Below are the code and all the weights of a small trained network. Each question names an input and a target symbol and asks about switching units off, where a switched-off unit gives its printed mean instead of its output.

import numpy as np


def w(rows, s, z=0):
    codes = np.array(rows[::2]) - 128.0
    scale = np.full(codes.shape[1], s)
    scale[-1] = z or s
    return codes * scale


def f(y):
    return np.maximum(y, 0)


def softmax(a):
    e = np.exp(a - a.max(-1, keepdims=True))
    return e / e.sum(-1, keepdims=True)


def log_softmax(a):
    a = a - a.max(-1, keepdims=True)
    return a - np.log(np.exp(a).sum(-1, keepdims=True))


def net(x, mask):
    ids = ['αδεζηλξπστφω'.index(c) for c in x.split()]
    T = len(ids)
    res = E[ids] + P[:T]
    u = 0
    for l in range(2):
        r = res
        for j in range(2):
            rows = slice(3 * j, 3 * j + 3)
            q, k, v = (r @ M[l][rows].T for M in (Q, K, V))
            z = softmax(np.where(np.tri(T) > 0, q @ k.T / 3**0.5, -1e9)) @ v
            o = O[l][rows]
            res = res + np.where(mask[u + j], z, o[:, -1]) @ o[:, :-1]
        u += 2
        y = f(res @ A[l][:, :-1].T + A[l][:, -1])
        res = res + np.where(mask[u : u + 4], y, B[l][:, -1]) @ B[l][:, :-1]
        u += 4
    return log_softmax(res[-1] @ U[:, :-1].T + U[:, -1])


Q, K, V, O, A, B = {}, {}, {}, {}, {}, {}
E = w([
[127,167,196,197],'α',
[92,40,179,93],'δ',
[181,148,112,126],'ε',
[196,143,108,103],'ζ',
[202,141,129,137],'η',
[191,141,110,105],'λ',
[181,146,112,137],'ξ',
[194,132,131,185],'π',
[142,113,119,254],'σ',
[161,85,26,146],'τ',
[50,165,59,89],'φ',
[56,173,85,144],'ω',
],0.014)
P = w([
[139,254,145,81],'0',
[140,217,133,82],'1',
[132,205,142,95],'2',
[141,175,129,101],'3',
[139,154,129,103],'4',
[131,136,131,111],'5',
[139,120,118,116],'6',
[144,100,115,116],'7',
],0.0099)
Q[0] = w([
[5,101,15,123],'L0H0',
[53,154,142,157],'L0H0',
[182,220,34,157],'L0H0',
[53,13,173,71],'L0H1',
[138,143,71,150],'L0H1',
[78,72,170,112],'L0H1',
],0.016)
K[0] = w([
[2,153,134,108],'L0H0',
[71,145,86,175],'L0H0',
[156,4,105,212],'L0H0',
[168,246,82,151],'L0H1',
[104,104,168,111],'L0H1',
[149,206,125,149],'L0H1',
],0.018)
V[0] = w([
[45,9,211,79],'L0H0',
[140,176,102,167],'L0H0',
[190,92,136,18],'L0H0',
[22,105,116,136],'L0H1',
[136,14,254,23],'L0H1',
[140,60,184,68],'L0H1',
],0.006)
O[0] = w([
[102,73,79,253,3],'L0H0',
[104,178,150,97,166],'L0H0',
[193,49,125,69,138],'L0H0',
[81,241,122,119,67],'L0H1',
[39,92,196,45,80],'L0H1',
[78,84,174,58,104],'L0H1',
],0.0053,0.0078)
A[0] = w([
[106,155,222,229,97],'L0N0',
[140,32,104,173,3],'L0N1',
[89,162,255,178,98],'L0N2',
[162,127,86,97,45],'L0N3',
],0.0092,0.0044)
B[0] = w([
[181,144,54,108,174],'L0N0',
[123,230,182,203,137],'L0N1',
[171,61,7,2,189],'L0N2',
[163,59,18,121,248],'L0N3',
],0.0058,0.0018)
Q[1] = w([
[160,58,39,99],'L1H0',
[219,168,5,198],'L1H0',
[125,93,11,182],'L1H0',
[147,193,86,157],'L1H1',
[71,141,119,95],'L1H1',
[143,148,90,108],'L1H1',
],0.026)
K[1] = w([
[97,43,227,168],'L1H0',
[41,32,119,199],'L1H0',
[69,2,164,86],'L1H0',
[83,120,122,111],'L1H1',
[175,206,102,116],'L1H1',
[82,99,121,184],'L1H1',
],0.024)
V[1] = w([
[97,168,59,174],'L1H0',
[50,155,58,94],'L1H0',
[160,148,129,249],'L1H0',
[80,143,67,43],'L1H1',
[109,163,142,141],'L1H1',
[92,180,194,132],'L1H1',
],0.018)
O[1] = w([
[97,107,128,253,155],'L1H0',
[43,43,133,181,3],'L1H0',
[185,222,76,238,212],'L1H0',
[157,73,236,145,139],'L1H1',
[158,118,81,150,108],'L1H1',
[163,85,36,121,27],'L1H1',
],0.012,0.0066)
A[1] = w([
[52,108,72,56,116],'L1N0',
[121,87,160,33,240],'L1N1',
[8,137,74,140,90],'L1N2',
[124,58,170,79,2],'L1N3',
],0.014,0.0056)
B[1] = w([
[216,200,198,200,163],'L1N0',
[8,72,7,149,252],'L1N1',
[171,93,109,74,145],'L1N2',
[232,166,249,54,206],'L1N3',
],0.011,0.018)
U = w([
[111,143,125,152,108],'α',
[140,155,156,94,2],'δ',
[80,151,79,156,124],'ε',
[75,148,92,123,177],'ζ',
[52,165,30,157,151],'η',
[89,154,81,123,100],'λ',
[95,146,73,156,98],'ξ',
[206,198,105,95,163],'π',
[61,207,61,226,39],'σ',
[2,251,209,197,192],'τ',
[228,73,141,174,68],'φ',
[183,46,41,203,138],'ω',
],0.0051,0.0071)

Each question gives the input, a string of symbols that net reads in full, and the target symbol t.
The units are the heads (3 rows each of Q, K, V and O) and the neurons (one row each of A and B). Each row of codes is followed by its name. A weight is (code - 128) times the scale printed after its matrix; where a second scale follows, it is the last column's (O, A, B and U).
mask holds one flag per unit, layer by layer, with each layer's heads first. A switched-off unit (its flag False) gives its mean, the last column of its rows in O or B, instead of its output. The means were averaged over made-up inputs and are rounded, as every weight is.
A unit's drop is (log p(t) with every unit on - log p(t) with that unit switched off) / (log p(t) with every unit on - log p(t) with every unit switched off).
The circuit of an input: a set's keep is (log p(t) with only the set's units on - log p(t) with every unit switched off) / (log p(t) with every unit on - log p(t) with every unit switched off). Starting from all 12 units, units are removed one at a time, each time the one whose removal leaves the highest keep (on an exact tie, the one counted first), for as long as the keep stays at least 0.8.
units of the circuit, in order: the units of the circuit, biggest drop first
most important unit: the unit with the biggest drop
k most important neurons: the k neurons with the biggest drops, biggest first
heads that matter: for each layer, one digit per head in row order, 1 if its drop is at least 0.15 and else 0, layers parted by /
input π τ ξ τ η, target τ: heads that matter	00 / 01
input δ α π α, target δ: 2 most important neurons	[L1N3; L0N2]
input π ζ π π η π φ α, target φ: units of the circuit, in order	[L0N0; L1N3; L1H0; L1H1]
input α π π α, target π: most important unit	L0N2
input δ α τ π ζ ζ π, target δ: 2 most important neurons	[L1N3; L0N2]
input π φ ω π π, target ω: units of the circuit, in order	[L0H0; L1H0; L1H1]
input π ε η ω, target ω: heads that matter	00 / 10
input η λ ε δ π σ π, target η: 2 most important neurons	[L1N1; L0N2]
input ζ ε σ σ, target σ: units of the circuit, in order	[L1H0; L0H1]
input π ζ λ λ π π φ π, target φ: units of the circuit, in order	[L1N3; L1H0; L0H0; L1H1]
input σ π ζ π τ δ π ζ, target σ: units of the circuit, in order	[L0H1; L1H0; L0N0]
input η π λ η τ ε π δ, target η: units of the circuit, in order	[L1N1; L1H0]
input ω π ζ, target ω: units of the circuit, in order	[L1H1; L1H0]
input π π η δ, target π: units of the circuit, in order	[L0H1; L1H0]
input φ ω δ π, target φ: units of the circuit, in order	[L1H0; L1N3; L0H1; L1H1]
input ζ ζ ζ, target ζ: units of the circuit, in order	[L1N1; L1N3; L1H0; L1H1]
input ζ δ λ τ π π, target ζ: units of the circuit, in order	[L1N1; L1N3; L1H0]
input φ λ η, target φ: heads that matter	00 / 11
input δ π π α ζ, target δ: 3 most important neurons	[L1N3; L1N0; L0N2]
input α ω σ τ, target ω: most important neuron	[L1N3]
input ε ε τ π φ τ η ε, target τ: most important unit	L1H1
